Below are the code and all the weights of a small trained network. Each question names an input and a target symbol and asks about switching units off, where a switched-off unit gives its printed mean instead of its output.

import numpy as np


def w(rows, s, z=0):
    codes = np.array(rows[::2]) - 128.0
    scale = np.full(codes.shape[1], s)
    scale[-1] = z or s
    return codes * scale


def f(y):
    return y / 2 * (1 + np.tanh(0.7978845608 * (y + 0.044715 * y**3)))


def softmax(a):
    e = np.exp(a - a.max(-1, keepdims=True))
    return e / e.sum(-1, keepdims=True)


def log_softmax(a):
    a = a - a.max(-1, keepdims=True)
    return a - np.log(np.exp(a).sum(-1, keepdims=True))


def net(x, mask):
    ids = ['αβεζηλμξπστφψω'.index(c) for c in x.split()]
    T = len(ids)
    res = E[ids] + P[:T]
    u = 0
    for l in range(2):
        r = res
        for j in range(2):
            rows = slice(2 * j, 2 * j + 2)
            q, k, v = (r @ M[l][rows].T for M in (Q, K, V))
            z = softmax(np.where(np.tri(T) > 0, q @ k.T / 2**0.5, -1e9)) @ v
            o = O[l][rows]
            res = res + np.where(mask[u + j], z, o[:, -1]) @ o[:, :-1]
        u += 2
        y = f(res @ A[l][:, :-1].T + A[l][:, -1])
        res = res + np.where(mask[u : u + 4], y, B[l][:, -1]) @ B[l][:, :-1]
        u += 4
    return log_softmax(res[-1] @ U[:, :-1].T + U[:, -1])


Q, K, V, O, A, B = {}, {}, {}, {}, {}, {}
E = w([
[53,16,86,92,161,105,148,121,93,200],'α',
[59,103,160,188,118,82,143,136,184,56],'β',
[69,158,229,248,145,155,172,144,95,89],'ε',
[110,193,140,98,18,145,43,208,128,140],'ζ',
[214,143,128,184,84,150,135,148,100,213],'η',
[170,75,125,100,132,100,64,209,129,156],'λ',
[129,134,91,101,107,118,61,156,196,181],'μ',
[224,149,113,177,119,102,64,93,110,34],'ξ',
[63,96,101,212,80,188,112,186,101,127],'π',
[178,117,177,54,142,94,167,42,140,135],'σ',
[184,67,241,177,88,220,61,150,152,106],'τ',
[93,143,99,147,28,78,187,137,93,70],'φ',
[115,119,167,38,120,220,144,112,73,123],'ψ',
[101,43,145,134,52,110,92,49,52,159],'ω',
],0.018)
P = w([
[106,40,141,74,1,94,141,127,196,125],'0',
[142,107,102,128,192,122,127,125,128,146],'1',
[141,124,90,142,191,122,116,132,121,157],'2',
[135,145,95,141,181,114,116,136,117,154],'3',
[137,139,97,137,187,121,115,145,122,152],'4',
[137,158,96,141,183,114,112,146,116,157],'5',
],0.0091)
Q[0] = w([
[179,193,137,10,124,156,31,199,254,168],'L0H0',
[84,123,46,103,62,9,24,210,203,185],'L0H0',
[163,163,123,170,169,199,204,53,78,122],'L0H1',
[77,191,196,159,185,94,141,125,21,173],'L0H1',
],0.0074)
K[0] = w([
[242,104,192,36,64,120,84,139,193,160],'L0H0',
[137,74,31,118,2,59,146,145,176,166],'L0H0',
[207,227,63,140,176,154,102,135,46,171],'L0H1',
[89,150,152,155,167,124,174,124,62,166],'L0H1',
],0.0083)
V[0] = w([
[58,121,117,161,86,174,142,3,148,110],'L0H0',
[67,184,153,63,126,109,27,163,112,82],'L0H0',
[121,111,146,96,153,99,189,142,152,195],'L0H1',
[141,105,97,56,162,143,114,140,176,118],'L0H1',
],0.0058)
O[0] = w([
[60,118,191,78,177,163,59,162,109,159,248],'L0H0',
[154,186,192,210,49,88,102,68,103,237,157],'L0H0',
[103,159,78,196,101,157,174,112,168,202,93],'L0H1',
[1,111,152,59,120,101,101,154,74,38,29],'L0H1',
],0.0093,0.0011)
A[0] = w([
[122,80,130,149,242,12,148,102,119,140,232],'L0N0',
[253,162,147,173,118,109,107,18,21,136,106],'L0N1',
[90,68,113,51,154,9,225,81,119,196,5],'L0N2',
[70,129,119,136,37,233,166,122,127,199,155],'L0N3',
],0.0053,0.0023)
B[0] = w([
[100,234,185,168,27,95,82,151,131,169,232],'L0N0',
[89,35,104,61,249,126,182,50,143,93,247],'L0N1',
[180,225,166,119,109,59,203,204,115,133,184],'L0N2',
[159,2,105,102,232,70,138,172,120,175,253],'L0N3',
],0.0089,0.0025)
Q[1] = w([
[82,94,127,154,33,99,100,175,139,133],'L1H0',
[184,173,31,85,104,133,11,133,168,150],'L1H0',
[83,220,124,138,131,90,208,171,108,166],'L1H1',
[59,56,187,155,196,108,254,100,69,62],'L1H1',
],0.009)
K[1] = w([
[58,98,112,173,47,100,126,159,115,107],'L1H0',
[153,2,127,68,122,73,138,167,221,101],'L1H0',
[77,228,124,134,108,88,195,151,132,114],'L1H1',
[106,208,90,181,186,160,112,62,5,145],'L1H1',
],0.0097)
V[1] = w([
[76,41,178,145,108,115,182,255,121,156],'L1H0',
[138,119,213,106,141,194,82,82,61,111],'L1H0',
[18,106,178,134,144,90,196,101,206,99],'L1H1',
[57,139,29,46,209,170,79,86,168,179],'L1H1',
],0.0065)
O[1] = w([
[117,214,103,140,186,130,128,69,114,134,254],'L1H0',
[151,142,136,134,169,71,163,186,42,173,96],'L1H0',
[140,181,149,225,157,191,168,163,126,131,159],'L1H1',
[102,152,157,107,106,87,132,128,255,175,72],'L1H1',
],0.01,0.0091)
A[1] = w([
[103,198,185,254,189,104,137,223,162,182,5],'L1N0',
[223,195,115,38,192,159,109,120,158,161,35],'L1N1',
[130,135,232,55,225,153,91,190,195,199,87],'L1N2',
[26,121,190,178,121,105,192,88,107,91,165],'L1N3',
],0.0063,0.0027)
B[1] = w([
[62,83,168,109,117,82,226,129,134,115,255],'L1N0',
[156,95,194,39,84,166,174,153,156,100,195],'L1N1',
[91,125,107,155,1,205,149,140,65,74,187],'L1N2',
[234,69,108,69,45,95,16,117,161,170,191],'L1N3',
],0.0093,0.0057)
U = w([
[80,158,144,141,157,145,137,57,141,83,49],'α',
[220,225,222,101,112,98,143,59,146,135,131],'β',
[160,119,115,171,91,97,91,240,147,179,148],'ε',
[146,157,2,203,51,105,172,51,71,61,127],'ζ',
[75,133,207,212,47,108,63,115,208,125,230],'η',
[133,171,98,116,188,99,107,164,106,143,94],'λ',
[217,95,59,155,118,142,173,157,179,221,163],'μ',
[74,103,127,75,184,65,98,155,167,18,205],'ξ',
[130,126,147,236,147,139,201,102,110,144,116],'π',
[96,115,164,124,135,82,50,8,84,223,106],'σ',
[74,178,65,108,136,12,187,146,132,156,98],'τ',
[174,150,224,187,162,232,32,114,127,127,243],'φ',
[56,103,142,92,93,162,153,114,89,98,6],'ψ',
[19,75,30,191,207,145,103,199,123,141,168],'ω',
],0.0062,0.0025)

Each question gives the input, a string of symbols that net reads in full, and the target symbol t.
The units are the heads (2 rows each of Q, K, V and O) and the neurons (one row each of A and B). Each row of codes is followed by its name. A weight is (code - 128) times the scale printed after its matrix; where a second scale follows, it is the last column's (O, A, B and U).
mask holds one flag per unit, layer by layer, with each layer's heads first. A switched-off unit (its flag False) gives its mean, the last column of its rows in O or B, instead of its output. The means were averaged over made-up inputs and are rounded, as every weight is.
A unit's drop is (log p(t) with every unit on - log p(t) with that unit switched off) / (log p(t) with every unit on - log p(t) with every unit switched off).
The circuit of an input: a set's keep is (log p(t) with only the set's units on - log p(t) with every unit switched off) / (log p(t) with every unit on - log p(t) with every unit switched off). Starting from all 12 units, units are removed one at a time, each time the one whose removal leaves the highest keep (on an exact tie, the one counted first), for as long as the keep stays at least 0.8.
units of the circuit, in order: the units of the circuit, biggest drop first
unit that matters most: the unit with the biggest drop
k most important neurons: the k neurons with the biggest drops, biggest first
k most important neurons of layer l: the k neurons of layer l with the biggest drops, biggest first
heads that matter: for each layer, one digit per head in row order, 1 if its drop is at least 0.15 and else 0, layers parted by /
input ξ ε φ λ, target ε: heads that matter : 00 / 10
input π α π λ σ ζ, target β: unit that matters most : L1H0
input λ α ω μ η ζ, target ζ: units of the circuit, in order : L0H0, L1H1
input φ φ φ ξ μ, target φ: units of the circuit, in order : L1H0, L1H1, L0N2, L1N0
input ε ζ λ, target μ: units of the circuit, in order : L0H1, L0H0
input ψ φ μ, target τ: units of the circuit, in order : L1H0, L0N3, L1N0, L1H1
input τ σ ω μ, target λ: units of the circuit, in order : L1H1, L1H0, L0H1
input ψ σ β λ, target τ: 3 most important neurons : L0N3, L1N0, L0N0
input η φ ψ μ, target ξ: heads that matter : 10 / 01
input ζ ε η φ ψ ζ, target σ: units of the circuit, in order : L0H0, L1H1, L0N3
input φ μ ξ ψ, target ψ: units of the circuit, in order : L1N2, L1H1, L1H0
input π φ λ, target β: 2 most important neurons : L0N3, L1N1
input α ω φ μ, target α: heads that matter : 01 / 10
input ζ λ λ μ η, target μ: unit that matters most : L0N1
input α η β η ζ, target α: 2 most important neurons of layer 0 : L0N2, L0N3
input μ λ ζ, target η: units of the circuit, in order : L1H1, L1H0
input ξ μ ζ, target ε: units of the circuit, in order : L1H0, L0N1
input σ π η ψ μ λ, target ω: heads that matter : 11 / 01
input η μ λ, target ξ: units of the circuit, in order : L0H0, L1H1
input ω φ φ φ ψ ξ, target ξ: units of the circuit, in order : L0N1, L1H0
input ω τ λ, target ψ: heads that matter : 10 / 10
